Here is a tiny trained network, its code and every weight. The questions are about switching its units off for an input and a target symbol, where a switched-off unit gives its printed mean instead of its output.

import numpy as np


def w(rows, s, z=0):
    codes = np.array(rows[::2]) - 128.0
    scale = np.full(codes.shape[1], s)
    scale[-1] = z or s
    return codes * scale


def f(y):
    return np.maximum(y, 0)


def softmax(a):
    e = np.exp(a - a.max(-1, keepdims=True))
    return e / e.sum(-1, keepdims=True)


def log_softmax(a):
    a = a - a.max(-1, keepdims=True)
    return a - np.log(np.exp(a).sum(-1, keepdims=True))


def net(x, mask):
    ids = ['αηλμτψω'.index(c) for c in x.split()]
    T = len(ids)
    res = E[ids] + P[:T]
    u = 0
    for l in range(2):
        q, k, v = (res @ M[l].T for M in (Q, K, V))
        z = softmax(np.where(np.tri(T) > 0, q @ k.T / 3**0.5, -1e9)) @ v
        res = res + np.where(mask[u], z, O[l][:, -1]) @ O[l][:, :-1]
        u += 1
        y = f(res @ A[l][:, :-1].T + A[l][:, -1])
        res = res + np.where(mask[u : u + 4], y, B[l][:, -1]) @ B[l][:, :-1]
        u += 4
    return log_softmax(res[-1] @ U[:, :-1].T + U[:, -1])


Q, K, V, O, A, B = {}, {}, {}, {}, {}, {}
E = w([
[132,198,78,187,172,153,113,244,132],'α',
[142,88,139,158,180,156,32,193,143],'η',
[158,183,196,212,156,157,179,151,227],'λ',
[44,109,170,183,113,162,124,151,109],'μ',
[148,152,2,207,87,211,87,193,158],'τ',
[177,86,101,109,70,226,16,149,200],'ψ',
[138,139,155,104,87,44,144,179,165],'ω',
],0.016)
P = w([
[85,245,69,115,100,139,48,142,229],'0',
[118,165,115,130,138,116,37,125,183],'1',
[138,147,130,129,141,108,39,118,150],'2',
[146,132,129,135,134,114,54,118,132],'3',
[155,119,124,138,131,116,68,115,113],'4',
[166,113,127,141,123,123,80,108,101],'5',
[170,100,126,131,125,133,95,108,93],'6',
[181,104,127,136,109,138,103,105,83],'7',
[185,98,119,126,111,143,122,101,69],'8',
[183,104,123,129,103,157,142,107,64],'9',
[189,100,117,136,94,158,159,106,55],'10',
[186,104,136,131,96,173,176,107,51],'11',
[182,101,135,131,95,176,202,107,42],'12',
[179,103,146,128,72,197,219,106,45],'13',
],0.012)
Q[0] = w([
[85,120,164,105,1,74,126,141,74],'0.h1',
[114,53,185,189,140,120,161,215,165],'0.h1',
[143,86,185,73,147,15,149,83,205],'0.h1',
],0.0065)
K[0] = w([
[45,122,117,81,51,3,92,155,71],'0.h1',
[99,173,202,124,141,103,103,88,161],'0.h1',
[207,124,26,46,139,15,144,97,183],'0.h1',
],0.0065)
V[0] = w([
[138,114,124,59,166,190,152,189,135],'0.h1',
[104,71,69,175,166,193,94,137,51],'0.h1',
[253,108,5,154,145,96,117,99,142],'0.h1',
],0.0068)
O[0] = w([
[110,159,183,209,150,64,123,97,166,90],'0.h1',
[87,66,3,132,156,49,139,80,186,254],'0.h1',
[30,138,185,176,117,221,178,185,228,22],'0.h1',
],0.0058,0.0039)
A[0] = w([
[118,109,77,165,186,98,174,166,204,87],'0.n1',
[191,159,133,101,125,253,164,212,128,169],'0.n2',
[45,178,93,200,88,157,163,208,136,255],'0.n3',
[187,112,82,46,101,63,134,140,113,121],'0.n4',
],0.0072,0.002)
B[0] = w([
[174,103,109,105,159,150,133,86,133,177],'0.n1',
[168,99,67,173,101,117,117,127,100,243],'0.n2',
[116,112,173,61,187,134,97,104,122,252],'0.n3',
[132,110,255,126,130,161,118,158,148,179],'0.n4',
],0.014,0.0048)
Q[1] = w([
[182,48,110,115,128,131,69,191,71],'1.h1',
[130,33,121,107,152,159,8,115,20],'1.h1',
[125,131,129,112,105,86,123,103,163],'1.h1',
],0.016)
K[1] = w([
[115,166,159,153,94,135,249,115,104],'1.h1',
[122,78,153,120,106,149,213,73,81],'1.h1',
[105,142,112,121,101,147,101,170,152],'1.h1',
],0.016)
V[1] = w([
[74,91,97,124,2,181,102,105,188],'1.h1',
[220,103,125,54,117,64,132,194,176],'1.h1',
[107,129,116,29,105,89,139,178,49],'1.h1',
],0.0078)
O[1] = w([
[98,101,154,43,55,242,24,125,12,138],'1.h1',
[80,126,92,172,158,251,254,210,90,4],'1.h1',
[140,106,25,76,167,77,24,220,131,132],'1.h1',
],0.0084,0.0023)
A[1] = w([
[60,130,254,48,123,93,134,136,191,17],'1.n1',
[160,53,177,128,67,156,106,139,91,134],'1.n2',
[148,104,89,94,144,156,116,90,161,2],'1.n3',
[74,47,71,148,176,138,110,94,140,146],'1.n4',
],0.0093,0.0034)
B[1] = w([
[142,71,6,47,145,174,77,175,168,143],'1.n1',
[64,152,104,146,140,109,157,114,130,255],'1.n2',
[105,128,195,103,157,100,141,114,124,175],'1.n3',
[171,170,166,123,97,92,192,157,112,235],'1.n4',
],0.013,0.0097)
U = w([
[161,140,96,100,107,110,85,101,85,175],'α',
[190,140,81,94,157,254,72,120,173,249],'η',
[158,139,119,86,84,196,157,208,100,87],'λ',
[131,170,103,107,130,201,116,112,91,18],'μ',
[126,206,76,114,159,148,141,115,136,3],'τ',
[177,143,164,175,77,138,142,115,56,240],'ψ',
[178,144,158,62,104,191,140,111,96,14],'ω',
],0.0059,0.0053)

Each question gives the input, a string of symbols that net reads in full, and the target symbol t.
The units are the heads (3 rows each of Q, K, V and O) and the neurons (one row each of A and B). Each row of codes is followed by its name. A weight is (code - 128) times the scale printed after its matrix; where a second scale follows, it is the last column's (O, A, B and U).
mask holds one flag per unit, layer by layer, with each layer's heads first. A switched-off unit (its flag False) gives its mean, the last column of its rows in O or B, instead of its output. The means were averaged over made-up inputs and are rounded, as every weight is.
A unit's drop is (log p(t) with every unit on - log p(t) with that unit switched off) / (log p(t) with every unit on - log p(t) with every unit switched off).
The circuit of an input: a set's keep is (log p(t) with only the set's units on - log p(t) with every unit switched off) / (log p(t) with every unit on - log p(t) with every unit switched off). Starting from all 10 units, units are removed one at a time, each time the one whose removal leaves the highest keep (on an exact tie, the one counted first), for as long as the keep stays at least 0.8.
units of the circuit, in order: the units of the circuit, biggest drop first
top k neurons: the k neurons with the biggest drops, biggest first
k most important neurons of layer l: the k neurons of layer l with the biggest drops, biggest first
drop of u: that unit's drop, to one decimal
input τ ω η η μ, target η: units of the circuit, in order => [0.n2 1.n1 1.h1]
input μ ω η, target λ: units of the circuit, in order => [1.h1 0.n3]
input τ η ψ λ τ ψ, target ψ: units of the circuit, in order => [1.h1]
input τ μ μ μ η ψ μ μ α η μ μ α τ, target α: units of the circuit, in order => [1.h1 0.n2]
input τ λ μ τ μ λ μ ω τ, target λ: units of the circuit, in order => [1.h1 0.n4 0.h1 0.n3]
input η η λ τ η μ μ τ τ η ω, target η: units of the circuit, in order => [1.n1 0.n4]
input τ ω ψ, target λ: units of the circuit, in order => [1.h1 1.n4]
input μ α η ψ τ ω τ ψ η μ η α η ψ, target α: units of the circuit, in order => [1.h1 0.n2]
input α η ψ, target μ: units of the circuit, in order => [1.h1 0.n3 1.n2]
input τ μ μ α τ μ τ η τ μ τ μ μ ω, target λ: top 3 neurons => [0.n4 1.n1 0.n3]
input α τ η μ, target η: units of the circuit, in order => [0.n2 1.n1]
input μ μ η ω ψ μ ψ μ ω ω μ ψ μ ψ, target α: top 2 neurons => [1.n2 0.n2]
input η ω τ μ μ η λ α τ, target ψ: top 2 neurons => [0.n2 1.n1]
input η μ η λ ψ η η ω α, target λ: units of the circuit, in order => [1.h1]
input η η τ τ ψ, target μ: top 2 neurons => [1.n2 0.n3]
input μ μ ψ η ψ τ τ μ η μ ω, target η: 3 most important neurons of layer 0 => [0.n2 0.n4 0.n1]
input μ η η ω ψ ψ ψ τ α, target λ: drop of 1.n4 => 0.4
input η μ η α μ μ τ μ η τ ω, target λ: drop of 1.n1 => 0.2
input ω ω α τ, target λ: drop of 1.h1 => 0.9
input τ η μ η ψ α λ α η, target ψ: drop of 1.n3 => 0.0
